Here is a tiny trained network, its code and every weight. The questions are about switching its units off for an input and a class, where a switched-off unit gives its printed mean instead of its output.

import numpy as np


def w(rows, s, z=0):
    codes = np.array(rows[::2]) - 128.0
    scale = np.full(codes.shape[1], s)
    scale[-1] = z or s
    return codes * scale


def norm(h):
    return h / np.sqrt((h * h).mean(-1, keepdims=True) + 1e-5)


def f(y):
    return np.maximum(y, 0)


def log_softmax(a):
    a = a - a.max(-1, keepdims=True)
    return a - np.log(np.exp(a).sum(-1, keepdims=True))


def net(x, mask):
    res = np.array(x, float).reshape(1, 5) / 4 @ E
    u = 0
    for l in range(3):
        y = f(norm(res) @ A[l][:, :-1].T + A[l][:, -1])
        res = res + np.where(mask[u : u + 13], y, B[l][:, -1]) @ B[l][:, :-1]
        u += 13
    return log_softmax(norm(res)[-1] @ U[:, :-1].T + U[:, -1])


A, B = {}, {}
E = w([
[185,48,90,64],'x0',
[108,91,139,235],'x1',
[221,127,254,143],'x2',
[138,134,118,129],'x3',
[110,120,151,128],'x4',
],0.0075)
A[0] = w([
[167,8,101,125,200],'0.n1',
[124,224,220,161,129],'0.n2',
[100,57,124,5,118],'0.n3',
[157,62,127,75,66],'0.n4',
[54,83,50,241,121],'0.n5',
[90,29,164,133,95],'0.n6',
[164,148,67,114,120],'0.n7',
[79,209,170,89,78],'0.n8',
[93,140,136,180,20],'0.n9',
[191,2,74,205,76],'0.n10',
[86,104,244,122,90],'0.n11',
[166,185,188,133,96],'0.n12',
[150,15,106,143,3],'0.n13',
],0.0088,0.0026)
B[0] = w([
[136,191,133,3,224],'0.n1',
[122,68,130,100,218],'0.n2',
[205,165,43,114,232],'0.n3',
[165,215,85,156,181],'0.n4',
[91,224,105,146,253],'0.n5',
[101,124,124,76,162],'0.n6',
[71,133,166,75,171],'0.n7',
[89,168,132,48,177],'0.n8',
[158,145,112,135,156],'0.n9',
[80,143,211,80,202],'0.n10',
[146,137,86,154,185],'0.n11',
[141,64,105,114,187],'0.n12',
[79,155,133,127,168],'0.n13',
],0.0061,0.0057)
A[1] = w([
[154,163,198,8,217],'1.n1',
[113,107,51,151,85],'1.n2',
[180,142,114,108,165],'1.n3',
[204,33,122,76,169],'1.n4',
[68,59,135,199,251],'1.n5',
[196,90,195,158,130],'1.n6',
[117,219,109,126,127],'1.n7',
[175,152,208,107,230],'1.n8',
[93,159,127,107,98],'1.n9',
[124,74,98,140,59],'1.n10',
[107,111,182,150,88],'1.n11',
[161,33,66,154,16],'1.n12',
[166,17,114,255,132],'1.n13',
],0.0098,0.0022)
B[1] = w([
[79,99,130,152,254],'1.n1',
[200,106,170,96,152],'1.n2',
[158,71,127,177,166],'1.n3',
[100,136,111,167,181],'1.n4',
[194,182,121,140,153],'1.n5',
[97,154,103,74,161],'1.n6',
[114,135,172,121,194],'1.n7',
[104,59,146,150,188],'1.n8',
[112,132,78,129,164],'1.n9',
[106,117,141,146,128],'1.n10',
[128,127,149,103,142],'1.n11',
[85,110,160,122,128],'1.n12',
[128,187,253,136,142],'1.n13',
],0.008,0.0099)
A[2] = w([
[178,59,91,176,177],'2.n1',
[85,138,221,127,108],'2.n2',
[85,133,47,83,176],'2.n3',
[110,95,190,97,87],'2.n4',
[203,74,148,121,58],'2.n5',
[161,79,155,99,130],'2.n6',
[86,121,164,154,120],'2.n7',
[100,130,96,248,88],'2.n8',
[174,69,167,52,254],'2.n9',
[132,94,194,200,137],'2.n10',
[100,168,99,163,109],'2.n11',
[107,61,133,84,166],'2.n12',
[178,123,167,78,188],'2.n13',
],0.012,0.0027)
B[2] = w([
[15,119,119,160,152],'2.n1',
[147,96,111,121,199],'2.n2',
[148,130,244,72,255],'2.n3',
[110,64,67,160,182],'2.n4',
[43,197,6,188,154],'2.n5',
[54,132,72,203,167],'2.n6',
[234,114,119,131,174],'2.n7',
[201,108,26,203,163],'2.n8',
[175,152,50,214,220],'2.n9',
[184,79,217,2,176],'2.n10',
[68,128,128,186,174],'2.n11',
[108,77,113,178,206],'2.n12',
[109,155,90,238,169],'2.n13',
],0.0065,0.0084)
U = w([
[70,203,155,68,179],'0',
[125,187,64,230,217],'1',
[145,54,134,181,181],'2',
[205,137,252,181,4],'3',
[185,146,62,19,43],'4',
],0.014,0.0046)

Each question gives the input, the list of numbers given to net, and the class t.
The units are the neurons (one row each of A and B). Each row of codes is followed by its name. A weight is (code - 128) times the scale printed after its matrix; where a second scale follows, it is the last column's (A, B and U).
mask holds one flag per neuron, layer by layer. A switched-off neuron (its flag False) gives its mean, the last column of its row in B, instead of its output. The means were averaged over made-up inputs and are rounded, as every weight is.
A unit's drop is (log p(t) with every unit on - log p(t) with that unit switched off) / (log p(t) with every unit on - log p(t) with every unit switched off).
The circuit of an input: a set's keep is (log p(t) with only the set's units on - log p(t) with every unit switched off) / (log p(t) with every unit on - log p(t) with every unit switched off). Starting from the 12 units with the biggest drops (on a tie, the unit counted first), units are removed one at a time, each time the one whose removal leaves the highest keep (on an exact tie, the one counted first), for as long as the keep stays at least 0.8.
circuit, biggest first: the units of the circuit, biggest drop first
most important unit: the unit with the biggest drop
k most important neurons: the k neurons with the biggest drops, biggest first
top k neurons in layer l: the k neurons of layer l with the biggest drops, biggest first
drop of u: that unit's drop, to one decimal
input [-1,-1,-8,4,1], class 0: circuit, biggest first -> [2.n3 2.n9]
input [0,7,3,-8,6], class 3: circuit, biggest first -> [1.n5 2.n10]
input [-1,6,1,-5,-3], class 3: circuit, biggest first -> [2.n10 1.n1]
input [6,2,0,0,6], class 0: circuit, biggest first -> [0.n1 0.n10]
input [-5,0,4,-3,-8], class 2: most important unit -> 0.n8
input [8,-7,1,-7,3], class 1: top 2 neurons in layer 2 -> [2.n9 2.n13]
input [-5,-1,0,-4,2], class 0: 2 most important neurons -> [1.n3 1.n8]
input [5,-6,1,-3,0], class 1: 2 most important neurons -> [0.n5 1.n3]
input [1,8,-7,-4,-2], class 0: top 4 neurons in layer 0 -> [0.n5 0.n10 0.n1 0.n6]
input [-7,5,5,7,-3], class 3: drop of 1.n13 -> 0.1
input [-2,-6,3,4,-3], class 2: drop of 1.n1 -> 0.3
input [8,2,-7,0,3], class 0: drop of 0.n3 -> -0.2
input [1,4,6,3,-3], class 2: drop of 2.n4 -> 0.1
input [2,-2,5,-1,-8], class 1: circuit, biggest first -> [2.n5]
